Below is a small trained network, with its code and all its weights. Each question gives an input and a target symbol and asks what happens when units are switched off, that is, made to give their printed mean instead of their output.

import numpy as np


def w(rows, s, z=0):
    codes = np.array(rows[::2]) - 128.0
    scale = np.full(codes.shape[1], s)
    scale[-1] = z or s
    return codes * scale


def f(y):
    return y / 2 * (1 + np.tanh(0.7978845608 * (y + 0.044715 * y**3)))


def softmax(a):
    e = np.exp(a - a.max(-1, keepdims=True))
    return e / e.sum(-1, keepdims=True)


def log_softmax(a):
    a = a - a.max(-1, keepdims=True)
    return a - np.log(np.exp(a).sum(-1, keepdims=True))


def net(x, mask):
    ids = ['γεηλξσφ'.index(c) for c in x.split()]
    T = len(ids)
    res = E[ids] + P[:T]
    u = 0
    for l in range(3):
        r = res
        for j in range(3):
            rows = slice(2 * j, 2 * j + 2)
            q, k, v = (r @ M[l][rows].T for M in (Q, K, V))
            z = softmax(np.where(np.tri(T) > 0, q @ k.T / 2**0.5, -1e9)) @ v
            o = O[l][rows]
            res = res + np.where(mask[u + j], z, o[:, -1]) @ o[:, :-1]
        u += 3
        y = f(res @ A[l][:, :-1].T + A[l][:, -1])
        res = res + np.where(mask[u : u + 4], y, B[l][:, -1]) @ B[l][:, :-1]
        u += 4
    return log_softmax(res[-1] @ U[:, :-1].T + U[:, -1])


Q, K, V, O, A, B = {}, {}, {}, {}, {}, {}
E = w([
[186,99,51],'γ',
[127,5,115],'ε',
[96,176,127],'η',
[125,164,96],'λ',
[109,40,156],'ξ',
[177,166,80],'σ',
[93,152,112],'φ',
],0.021)
P = w([
[65,89,165],'0',
[142,88,3],'1',
[173,165,149],'2',
[119,94,30],'3',
[170,165,142],'4',
[96,81,42],'5',
[159,160,138],'6',
[90,70,39],'7',
[153,156,139],'8',
[74,60,36],'9',
],0.012)
Q[0] = w([
[47,147,85],'L0H1',
[6,77,168],'L0H1',
[57,152,97],'L0H2',
[114,48,172],'L0H2',
[121,94,63],'L0H3',
[117,104,140],'L0H3',
],0.013)
K[0] = w([
[246,80,149],'L0H1',
[146,62,138],'L0H1',
[19,76,107],'L0H2',
[83,140,96],'L0H2',
[239,57,84],'L0H3',
[107,99,103],'L0H3',
],0.011)
V[0] = w([
[97,163,159],'L0H1',
[211,3,133],'L0H1',
[115,207,108],'L0H2',
[98,43,94],'L0H2',
[196,140,204],'L0H3',
[122,151,137],'L0H3',
],0.0061)
O[0] = w([
[106,48,95,61],'L0H1',
[204,217,17,253],'L0H1',
[50,184,229,83],'L0H2',
[181,254,101,255],'L0H2',
[154,14,75,2],'L0H3',
[194,233,203,86],'L0H3',
],0.006,0.0041)
A[0] = w([
[131,198,178,254],'L0N1',
[31,136,58,219],'L0N2',
[217,17,154,99],'L0N3',
[86,193,2,179],'L0N4',
],0.0085,0.0055)
B[0] = w([
[61,16,98,171],'L0N1',
[254,95,183,197],'L0N2',
[71,203,60,142],'L0N3',
[129,68,102,253],'L0N4',
],0.011,0.015)
Q[1] = w([
[134,7,123],'L1H1',
[93,81,33],'L1H1',
[53,183,130],'L1H2',
[148,121,113],'L1H2',
[81,146,120],'L1H3',
[215,142,112],'L1H3',
],0.014)
K[1] = w([
[120,167,255],'L1H1',
[101,210,137],'L1H1',
[110,192,69],'L1H2',
[161,111,126],'L1H2',
[211,131,147],'L1H3',
[47,145,71],'L1H3',
],0.014)
V[1] = w([
[116,157,137],'L1H1',
[108,187,187],'L1H1',
[183,188,78],'L1H2',
[60,240,147],'L1H2',
[126,112,226],'L1H3',
[192,81,2],'L1H3',
],0.0084)
O[1] = w([
[99,139,167,113],'L1H1',
[133,2,126,108],'L1H1',
[41,159,105,94],'L1H2',
[163,26,99,1],'L1H2',
[163,138,49,97],'L1H3',
[100,165,169,223],'L1H3',
],0.0095,0.015)
A[1] = w([
[233,208,163,3],'L1N1',
[140,184,124,20],'L1N2',
[109,2,140,24],'L1N3',
[131,135,17,247],'L1N4',
],0.0084,0.0063)
B[1] = w([
[69,121,66,159],'L1N1',
[103,24,46,152],'L1N2',
[2,117,62,157],'L1N3',
[76,180,229,254],'L1N4',
],0.0091,0.008)
Q[2] = w([
[174,84,179],'L2H1',
[140,119,127],'L2H1',
[124,188,117],'L2H2',
[110,179,119],'L2H2',
[157,27,6],'L2H3',
[95,107,159],'L2H3',
],0.014)
K[2] = w([
[237,131,95],'L2H1',
[112,163,58],'L2H1',
[166,77,123],'L2H2',
[48,141,145],'L2H2',
[254,211,196],'L2H3',
[69,26,218],'L2H3',
],0.01)
V[2] = w([
[99,111,131],'L2H1',
[185,250,180],'L2H1',
[178,150,106],'L2H2',
[11,133,100],'L2H2',
[129,136,54],'L2H3',
[108,139,93],'L2H3',
],0.014)
O[2] = w([
[20,146,102,139],'L2H1',
[149,204,141,254],'L2H1',
[190,104,206,90],'L2H2',
[253,203,109,227],'L2H2',
[195,33,89,141],'L2H3',
[79,93,116,166],'L2H3',
],0.0083,0.012)
A[2] = w([
[14,114,84,2],'L2N1',
[2,172,151,90],'L2N2',
[102,240,76,24],'L2N3',
[142,182,168,61],'L2N4',
],0.0099,0.0046)
B[2] = w([
[102,180,80,133],'L2N1',
[191,106,76,169],'L2N2',
[155,54,135,254],'L2N3',
[6,133,121,189],'L2N4',
],0.014,0.028)
U = w([
[185,150,63,7],'γ',
[121,174,71,131],'ε',
[8,142,97,107],'η',
[81,132,190,204],'λ',
[25,172,135,134],'ξ',
[51,215,181,215],'σ',
[93,30,186,3],'φ',
],0.011,0.0057)

Each question gives the input, a string of symbols that net reads in full, and the target symbol t.
The units are the heads (2 rows each of Q, K, V and O) and the neurons (one row each of A and B). Each row of codes is followed by its name. A weight is (code - 128) times the scale printed after its matrix; where a second scale follows, it is the last column's (O, A, B and U).
mask holds one flag per unit, layer by layer, with each layer's heads first. A switched-off unit (its flag False) gives its mean, the last column of its rows in O or B, instead of its output. The means were averaged over made-up inputs and are rounded, as every weight is.
A unit's drop is (log p(t) with every unit on - log p(t) with that unit switched off) / (log p(t) with every unit on - log p(t) with every unit switched off).
The circuit of an input: a set's keep is (log p(t) with only the set's units on - log p(t) with every unit switched off) / (log p(t) with every unit on - log p(t) with every unit switched off). Starting from the 12 units with the biggest drops (on a tie, the unit counted first), units are removed one at a time, each time the one whose removal leaves the highest keep (on an exact tie, the one counted first), for as long as the keep stays at least 0.8.
units of the circuit, in order: the units of the circuit, biggest drop first
k most important neurons: the k neurons with the biggest drops, biggest first
k most important neurons of layer l: the k neurons of layer l with the biggest drops, biggest first
heads that matter: for each layer, one digit per head in row order, 1 if its drop is at least 0.15 and else 0, layers parted by /
input γ ε λ η η ξ η ξ λ, target η: units of the circuit, in order -> L2N4, L2N3, L1H2
input φ ξ ξ σ, target λ: 3 most important neurons -> L1N4, L2N3, L0N4
input λ η η η, target σ: units of the circuit, in order -> L2N3, L0N2, L0H1
input η ε λ ξ η, target ε: units of the circuit, in order -> L2N2, L1H2
input η η λ η η, target η: units of the circuit, in order -> L0N1, L0N2
input γ γ φ, target η: heads that matter -> 000 / 011 / 110
input ε η σ ε η η, target γ: units of the circuit, in order -> L0H2, L0H1, L2N3
input φ η ε γ ε λ ε λ, target λ: most important neuron -> L0N4
input λ φ λ η σ λ λ η γ λ, target σ: units of the circuit, in order -> L2N3, L0N2, L2N2, L2H2
input ξ ε η η η λ η ξ σ γ, target η: heads that matter -> 100 / 011 / 101
input η γ λ η γ γ, target φ: 2 most important neurons -> L0N1, L0N4
input γ λ η η η φ ξ η λ ξ, target ε: 3 most important neurons -> L1N1, L1N2, L0N1
input λ η σ η λ ε σ φ λ γ, target σ: 3 most important neurons -> L2N3, L0N4, L1N4
input λ λ γ ξ, target σ: 2 most important neurons -> L2N3, L2N2
input η λ ε, target ε: most important neuron -> L0N3
input η η λ η η η λ φ, target φ: heads that matter -> 110 / 111 / 110
input φ ε η ξ, target λ: 2 most important neurons -> L1N4, L2N3
input φ η ε ξ φ η, target λ: 3 most important neurons -> L2N3, L0N4, L2N4
input ε φ λ σ η λ, target γ: 2 most important neurons -> L1N2, L1N1
input η η λ σ, target φ: heads that matter -> 110 / 110 / 110
input ξ η λ η γ η φ η ξ, target η: 2 most important neurons -> L2N4, L0N2
input λ η γ η η σ λ ε ε φ, target σ: 4 most important neurons -> L1N4, L0N4, L0N3, L2N3
input σ ε ε η ε σ λ η λ, target η: 3 most important neurons -> L2N4, L0N4, L2N3
input φ η η λ γ φ η ε, target λ: 2 most important neurons -> L2N3, L1N4
input λ γ ε σ, target σ: 4 most important neurons -> L1N4, L2N3, L0N4, L0N3
input η φ γ λ φ φ, target φ: heads that matter -> 110 / 010 / 110
input λ φ η ξ ξ λ ξ η, target σ: 3 most important neurons of layer 0 -> L0N4, L0N2, L0N3
input η ε η φ η φ φ ε ε λ, target φ: most important neuron of layer 0 -> L0N4
input ε η φ ε η φ, target γ: heads that matter -> 110 / 110 / 001
input λ γ η ε η φ, target σ: 2 most important neurons of layer 0 -> L0N4, L0N1
